Below are the code and all the weights of a small trained network. Each question names an input and a class and asks about switching units off, where a switched-off unit gives its printed mean instead of its output.

import numpy as np


def w(rows, s, z=0):
    codes = np.array(rows[::2]) - 128.0
    scale = np.full(codes.shape[1], s)
    scale[-1] = z or s
    return codes * scale


def f(y):
    return y / 2 * (1 + np.tanh(0.7978845608 * (y + 0.044715 * y**3)))


def log_softmax(a):
    a = a - a.max(-1, keepdims=True)
    return a - np.log(np.exp(a).sum(-1, keepdims=True))


def net(x, mask):
    res = np.array(x, float).reshape(1, 5) / 4 @ E
    y = f(res @ A[0][:, :-1].T + A[0][:, -1])
    res = res + np.where(mask, y, B[0][:, -1]) @ B[0][:, :-1]
    return log_softmax(res[-1] @ U[:, :-1].T + U[:, -1])


A, B = {}, {}
E = w([
[128,230,222,132],'x0',
[153,67,182,125],'x1',
[126,130,128,128],'x2',
[17,97,164,113],'x3',
[132,139,140,253],'x4',
],0.0068)
A[0] = w([
[176,42,209,87,87],'neuron 1',
[130,81,71,125,88],'neuron 2',
[147,136,125,75,25],'neuron 3',
[119,110,73,137,143],'neuron 4',
[133,145,151,137,1],'neuron 5',
[72,100,146,126,114],'neuron 6',
[143,103,139,132,68],'neuron 7',
[3,127,135,131,71],'neuron 8',
[66,231,12,90,107],'neuron 9',
[119,100,91,131,68],'neuron 10',
[215,148,108,124,28],'neuron 11',
[224,157,89,132,94],'neuron 12',
[114,125,119,236,75],'neuron 13',
[126,141,107,21,61],'neuron 14',
[140,200,179,97,114],'neuron 15',
[134,142,122,39,61],'neuron 16',
[122,81,69,135,26],'neuron 17',
[181,52,195,118,145],'neuron 18',
[126,83,71,132,51],'neuron 19',
[132,196,183,118,37],'neuron 20',
],0.013,0.006)
B[0] = w([
[206,170,148,134,220],'neuron 1',
[89,162,207,135,190],'neuron 2',
[138,55,185,194,118],'neuron 3',
[94,160,156,126,190],'neuron 4',
[128,85,195,161,97],'neuron 5',
[149,87,136,90,184],'neuron 6',
[161,129,174,121,105],'neuron 7',
[169,24,145,63,241],'neuron 8',
[247,211,150,96,254],'neuron 9',
[121,125,180,123,132],'neuron 10',
[157,24,165,84,166],'neuron 11',
[132,35,113,60,233],'neuron 12',
[207,102,141,242,222],'neuron 13',
[113,78,82,238,218],'neuron 14',
[63,151,183,133,239],'neuron 15',
[132,73,121,223,186],'neuron 16',
[94,128,216,129,157],'neuron 17',
[182,190,135,92,233],'neuron 18',
[100,142,215,132,165],'neuron 19',
[124,133,251,144,188],'neuron 20',
],0.032,0.004)
U = w([
[209,85,153,246,121],'0',
[193,41,165,89,107],'1',
[130,143,232,155,118],'2',
[199,132,157,154,252],'3',
[254,163,161,143,106],'4',
[99,177,44,135,117],'5',
[56,92,100,171,93],'6',
],0.0077,0.017)

Each question gives the input, the list of numbers given to net, and the class t.
The units are the neurons (one row each of A and B). Each row of codes is followed by its name. A weight is (code - 128) times the scale printed after its matrix; where a second scale follows, it is the last column's (A, B and U).
mask holds one flag per neuron, in row order. A switched-off neuron (its flag False) gives its mean, the last column of its row in B, instead of its output. The means were averaged over made-up inputs and are rounded, as every weight is.
A unit's drop is (log p(t) with every unit on - log p(t) with that unit switched off) / (log p(t) with every unit on - log p(t) with every unit switched off).
The circuit of an input: a set's keep is (log p(t) with only the set's units on - log p(t) with every unit switched off) / (log p(t) with every unit on - log p(t) with every unit switched off). Starting from the 12 units with the biggest drops (on a tie, the unit counted first), units are removed one at a time, each time the one whose removal leaves the highest keep (on an exact tie, the one counted first), for as long as the keep stays at least 0.8.
units of the circuit, in order: the units of the circuit, biggest drop first
top k neurons: the k neurons with the biggest drops, biggest first
drop when u is switched off: that unit's drop, to one decimal
input [-3,3,-3,8,-8], class 0: units of the circuit, in order -> neuron 14
input [5,0,7,7,-6], class 1: top 3 neurons -> neuron 8; neuron 13; neuron 6
input [-1,-8,6,6,0], class 4: top 2 neurons -> neuron 9; neuron 12
input [6,7,-1,0,8], class 0: top 2 neurons -> neuron 13; neuron 9
input [-5,5,-5,1,-3], class 2: units of the circuit, in order -> neuron 2; neuron 8
input [-8,4,-4,-7,0], class 2: units of the circuit, in order -> neuron 2; neuron 19
input [-7,7,4,-2,5], class 2: top 2 neurons -> neuron 2; neuron 9
input [7,-4,6,2,-3], class 2: top 2 neurons -> neuron 15; neuron 20
input [-2,8,-6,-5,-7], class 4: top 3 neurons -> neuron 18; neuron 1; neuron 13
input [-5,8,0,-5,-7], class 4: top 3 neurons -> neuron 18; neuron 1; neuron 13
input [-3,6,2,0,3], class 4: units of the circuit, in order -> neuron 18; neuron 1
input [6,-2,4,-2,5], class 2: units of the circuit, in order -> neuron 15; neuron 20
input [1,-3,1,-1,-5], class 0: top 3 neurons -> neuron 14; neuron 16; neuron 18
input [7,-4,4,-1,7], class 0: units of the circuit, in order -> neuron 13
input [-5,-8,-3,6,6], class 4: top 4 neurons -> neuron 9; neuron 13; neuron 14; neuron 12
input [-5,-6,-5,4,3], class 4: top 2 neurons -> neuron 9; neuron 15
input [1,4,2,6,-6], class 0: top 3 neurons -> neuron 14; neuron 16; neuron 12
input [-6,4,-1,3,-5], class 2: units of the circuit, in order -> neuron 2; neuron 19
input [-3,-2,-1,-4,1], class 1: drop when neuron 13 is switched off -> 0.2
input [1,7,0,0,-8], class 0: drop when neuron 14 is switched off -> 0.6
input [0,1,5,7,-3], class 1: units of the circuit, in order -> neuron 8
